Here is a tiny trained network, its code and every weight. The questions are about switching its units off for an input and a target symbol, where a switched-off unit gives its printed mean instead of its output.

import numpy as np


def w(rows, s, z=0):
    codes = np.array(rows[::2]) - 128.0
    scale = np.full(codes.shape[1], s)
    scale[-1] = z or s
    return codes * scale


def norm(h):
    return h / np.sqrt((h * h).mean(-1, keepdims=True) + 1e-5)


def f(y):
    return np.maximum(y, 0)


def softmax(a):
    e = np.exp(a - a.max(-1, keepdims=True))
    return e / e.sum(-1, keepdims=True)


def log_softmax(a):
    a = a - a.max(-1, keepdims=True)
    return a - np.log(np.exp(a).sum(-1, keepdims=True))


def net(x, mask):
    ids = ['αβδεζηθλξτφψω'.index(c) for c in x.split()]
    T = len(ids)
    res = E[ids] + P[:T]
    u = 0
    for l in range(2):
        q, k, v = (norm(res) @ M[l].T for M in (Q, K, V))
        z = softmax(np.where(np.tri(T) > 0, q @ k.T / 2**0.5, -1e9)) @ v
        res = res + np.where(mask[u], z, O[l][:, -1]) @ O[l][:, :-1]
        u += 1
        y = f(norm(res) @ A[l][:, :-1].T + A[l][:, -1])
        res = res + np.where(mask[u : u + 12], y, B[l][:, -1]) @ B[l][:, :-1]
        u += 12
    return log_softmax(norm(res)[-1] @ U[:, :-1].T + U[:, -1])


Q, K, V, O, A, B = {}, {}, {}, {}, {}, {}
E = w([
[78,51,88,120,40,81,184,195,88,120],'α',
[102,114,136,164,64,110,89,157,112,148],'β',
[139,70,198,149,112,73,129,114,113,113],'δ',
[128,80,161,102,180,166,127,97,65,149],'ε',
[165,126,141,128,142,109,86,92,120,185],'ζ',
[122,93,79,130,128,122,127,138,93,165],'η',
[110,148,79,54,73,109,137,123,93,171],'θ',
[152,101,154,167,71,13,91,124,154,168],'λ',
[55,183,118,88,2,119,196,221,91,59],'ξ',
[136,113,148,125,114,113,124,169,116,121],'τ',
[119,154,155,113,35,81,120,177,131,121],'φ',
[141,236,175,115,137,189,115,90,103,133],'ψ',
[94,173,121,141,96,95,162,141,162,177],'ω',
],0.0043)
P = w([
[139,122,97,89,152,113,137,64,61,57],'0',
[35,99,83,75,161,57,18,205,143,174],'1',
[166,83,36,128,137,144,129,129,206,49],'2',
[105,201,253,164,73,82,169,44,54,154],'3',
[90,103,100,87,131,91,15,211,178,145],'4',
[183,87,69,129,116,165,132,142,198,64],'5',
[120,200,250,163,89,107,179,52,79,168],'6',
[128,110,119,93,128,101,32,216,173,156],'7',
[194,106,91,137,103,188,136,158,192,81],'8',
[134,177,249,152,86,121,197,75,87,161],'9',
[154,100,127,95,127,114,43,219,178,164],'10',
[218,133,116,153,103,218,134,178,176,112],'11',
[149,171,244,159,73,145,194,83,100,168],'12',
[144,133,79,92,167,92,73,220,132,142],'13',
],0.0037)
Q[0] = w([
[162,97,100,83,170,171,68,201,254,74],'0.h0',
[78,57,139,44,70,59,61,224,80,197],'0.h0',
],0.0041)
K[0] = w([
[119,170,144,125,67,143,120,214,252,203],'0.h0',
[219,246,150,170,109,190,199,164,121,101],'0.h0',
],0.0041)
V[0] = w([
[132,140,117,134,207,72,251,203,93,117],'0.h0',
[50,42,165,93,100,146,113,251,55,41],'0.h0',
],0.0021)
O[0] = w([
[95,191,194,98,210,69,219,175,207,102,100],'0.h0',
[159,137,3,207,136,156,184,190,92,65,255],'0.h0',
],0.0029,0.00043)
A[0] = w([
[157,103,164,167,153,72,101,137,165,137,73],'0.n0',
[81,142,149,98,89,118,185,162,73,106,92],'0.n1',
[170,104,114,108,164,157,73,189,113,96,65],'0.n2',
[146,115,88,72,161,145,108,198,129,107,145],'0.n3',
[193,118,64,119,128,169,78,92,98,68,111],'0.n4',
[122,141,106,215,56,100,139,155,179,106,138],'0.n5',
[71,144,171,123,254,102,123,195,191,171,38],'0.n6',
[69,216,156,126,116,118,101,165,134,135,86],'0.n7',
[95,139,111,155,211,235,152,176,169,56,44],'0.n8',
[132,106,143,161,125,136,113,99,121,30,42],'0.n9',
[185,156,98,133,181,169,109,75,152,88,3],'0.n10',
[192,90,95,86,109,144,127,183,110,120,167],'0.n11',
],0.0046,0.0022)
B[0] = w([
[126,139,96,130,158,215,142,183,117,101,164],'0.n0',
[160,117,135,188,140,146,73,79,124,153,182],'0.n1',
[208,85,54,85,160,63,59,118,157,87,158],'0.n2',
[135,120,114,70,102,121,80,173,163,124,191],'0.n3',
[37,150,140,161,139,122,124,141,153,207,159],'0.n4',
[172,134,92,107,225,169,148,84,130,105,253],'0.n5',
[34,58,119,169,33,128,127,242,172,88,172],'0.n6',
[139,3,140,74,199,143,136,156,121,145,200],'0.n7',
[166,149,153,5,75,131,129,148,39,213,144],'0.n8',
[76,131,161,138,178,186,137,197,63,104,139],'0.n9',
[120,162,193,121,52,58,123,134,66,164,134],'0.n10',
[163,142,105,129,127,131,124,144,214,132,204],'0.n11',
],0.0041,0.0047)
Q[1] = w([
[214,107,28,56,166,172,53,219,224,84],'1.h0',
[75,54,66,32,183,58,11,253,217,52],'1.h0',
],0.0053)
K[1] = w([
[200,57,180,131,49,254,134,208,205,220],'1.h0',
[233,119,195,158,110,249,229,153,207,224],'1.h0',
],0.0048)
V[1] = w([
[205,131,157,134,80,66,8,153,96,49],'1.h0',
[144,51,192,45,174,3,175,64,159,68],'1.h0',
],0.0044)
O[1] = w([
[178,162,59,31,191,73,60,59,99,17,170],'1.h0',
[176,231,116,101,153,74,158,202,1,175,253],'1.h0',
],0.0047,0.00064)
A[1] = w([
[79,78,93,163,135,164,216,196,177,142,66],'1.n0',
[72,67,188,134,115,163,159,9,156,79,66],'1.n1',
[20,64,211,155,115,96,120,241,73,195,112],'1.n2',
[60,14,171,148,121,169,88,112,177,79,95],'1.n3',
[106,96,140,31,168,125,56,39,115,88,33],'1.n4',
[134,97,162,142,121,102,94,187,154,183,232],'1.n5',
[155,142,154,149,170,140,175,4,58,145,61],'1.n6',
[131,47,122,94,38,100,56,194,137,160,99],'1.n7',
[81,101,92,63,117,149,71,115,216,60,136],'1.n8',
[1,149,160,179,52,168,144,250,199,186,3],'1.n9',
[84,57,103,36,178,142,113,145,96,184,121],'1.n10',
[61,102,246,187,110,117,141,17,173,165,75],'1.n11',
],0.0042,0.0033)
B[1] = w([
[142,79,219,141,60,105,44,136,117,118,181],'1.n0',
[54,219,102,142,145,41,74,147,156,134,168],'1.n1',
[145,121,172,126,82,120,106,101,254,161,220],'1.n2',
[113,179,126,130,180,147,111,160,16,151,198],'1.n3',
[192,86,153,195,115,76,218,86,205,157,162],'1.n4',
[93,119,85,142,150,144,154,52,117,128,241],'1.n5',
[130,27,131,126,130,172,137,172,164,41,157],'1.n6',
[107,150,121,119,153,67,119,87,40,75,227],'1.n7',
[97,176,187,154,101,134,156,126,91,180,254],'1.n8',
[81,76,234,44,184,35,23,184,223,103,192],'1.n9',
[179,86,155,159,108,204,172,115,146,143,183],'1.n10',
[135,135,47,61,76,171,128,165,76,128,162],'1.n11',
],0.005,0.0054)
U = w([
[152,84,224,188,222,183,165,201,60,38,120],'α',
[207,56,116,225,207,64,195,80,200,46,127],'β',
[179,73,162,147,37,205,176,120,223,211,104],'δ',
[146,17,73,141,50,181,183,207,76,28,136],'ε',
[62,159,141,23,34,202,138,154,86,50,97],'ζ',
[132,251,181,153,81,66,158,200,36,252,161],'η',
[68,84,34,109,43,173,133,79,128,227,75],'θ',
[40,203,107,219,151,19,125,3,130,120,158],'λ',
[4,219,81,207,136,218,52,162,84,170,141],'ξ',
[76,226,27,90,152,124,90,220,134,33,252],'τ',
[214,164,50,9,232,21,91,154,37,68,91],'φ',
[174,33,199,43,167,145,144,26,50,166,64],'ψ',
[55,115,248,46,111,75,20,187,248,181,64],'ω',
],0.0052,0.0032)

Each question gives the input, a string of symbols that net reads in full, and the target symbol t.
The units are the heads (2 rows each of Q, K, V and O) and the neurons (one row each of A and B). Each row of codes is followed by its name. A weight is (code - 128) times the scale printed after its matrix; where a second scale follows, it is the last column's (O, A, B and U).
mask holds one flag per unit, layer by layer, with each layer's heads first. A switched-off unit (its flag False) gives its mean, the last column of its rows in O or B, instead of its output. The means were averaged over made-up inputs and are rounded, as every weight is.
A unit's drop is (log p(t) with every unit on - log p(t) with that unit switched off) / (log p(t) with every unit on - log p(t) with every unit switched off).
The circuit of an input: a set's keep is (log p(t) with only the set's units on - log p(t) with every unit switched off) / (log p(t) with every unit on - log p(t) with every unit switched off). Starting from the 12 units with the biggest drops (on a tie, the unit counted first), units are removed one at a time, each time the one whose removal leaves the highest keep (on an exact tie, the one counted first), for as long as the keep stays at least 0.8.
circuit, biggest first: the units of the circuit, biggest drop first
most important unit: the unit with the biggest drop
top k neurons: the k neurons with the biggest drops, biggest first
top k neurons in layer l: the k neurons of layer l with the biggest drops, biggest first
input α φ ω, target δ: most important unit -> 0.n5
input φ φ δ ω φ ω δ, target λ: top 4 neurons -> [1.n1, 0.n1, 0.n4, 1.n4]
input ψ α ζ, target λ: top 2 neurons -> [0.n4, 0.n10]
input β δ λ ψ ω τ, target φ: circuit, biggest first -> [0.n2, 1.n2]
input φ λ ω λ φ ω α, target λ: top 3 neurons -> [1.n1, 0.n4, 0.n1]
input φ ω λ φ, target λ: top 4 neurons -> [1.n1, 0.n4, 1.n4, 0.n9]
input ω λ τ α η δ, target α: circuit, biggest first -> [0.n9, 1.n2]
input ω ω ω ω ξ φ δ, target η: circuit, biggest first -> [1.h0, 0.h0]
input δ ψ φ η ω τ β δ φ α λ ω ω ψ, target ω: circuit, biggest first -> [1.h0, 1.n9]
input δ φ η, target θ: top 2 neurons in layer 0 -> [0.n4, 0.n2]
input ε ω φ β ω α φ λ φ φ ξ η φ, target δ: top 2 neurons in layer 0 -> [0.n4, 0.n6]
input φ τ α ξ, target λ: top 2 neurons in layer 0 -> [0.n4, 0.n1]
input β ξ ω τ α τ ω α φ ω, target ξ: top 3 neurons in layer 1 -> [1.n1, 1.n3, 1.n11]
input δ λ ε ω ω ω α ω α τ, target α: top 2 neurons -> [0.n9, 1.n6]
input ω λ φ, target τ: top 3 neurons -> [1.n2, 0.n4, 0.n7]
input λ λ φ β, target φ: circuit, biggest first -> [1.h0]
input φ λ ω θ ψ τ λ λ β ω, target λ: top 2 neurons -> [1.n1, 0.n4]
input δ φ φ, target τ: top 4 neurons in layer 0 -> [0.n7, 0.n4, 0.n2, 0.n3]
input ε ω τ, target φ: top 3 neurons -> [0.n2, 0.n8, 1.n2]
input α τ φ ω φ ω ω φ φ ω, target ε: most important unit -> 1.n6
input α λ ω ω ω τ ω τ ω φ φ ω λ, target ε: top 3 neurons -> [1.n6, 1.n11, 0.n2]
input ξ ω ζ ω, target τ: top 3 neurons -> [1.n1, 1.n11, 0.n1]
input τ ω ω ω ω ω φ η ω ψ ω ω λ, target β: top 2 neurons -> [0.n2, 0.n5]
input δ ω β φ η θ β τ ω ξ, target α: top 2 neurons -> [0.n9, 0.n1]
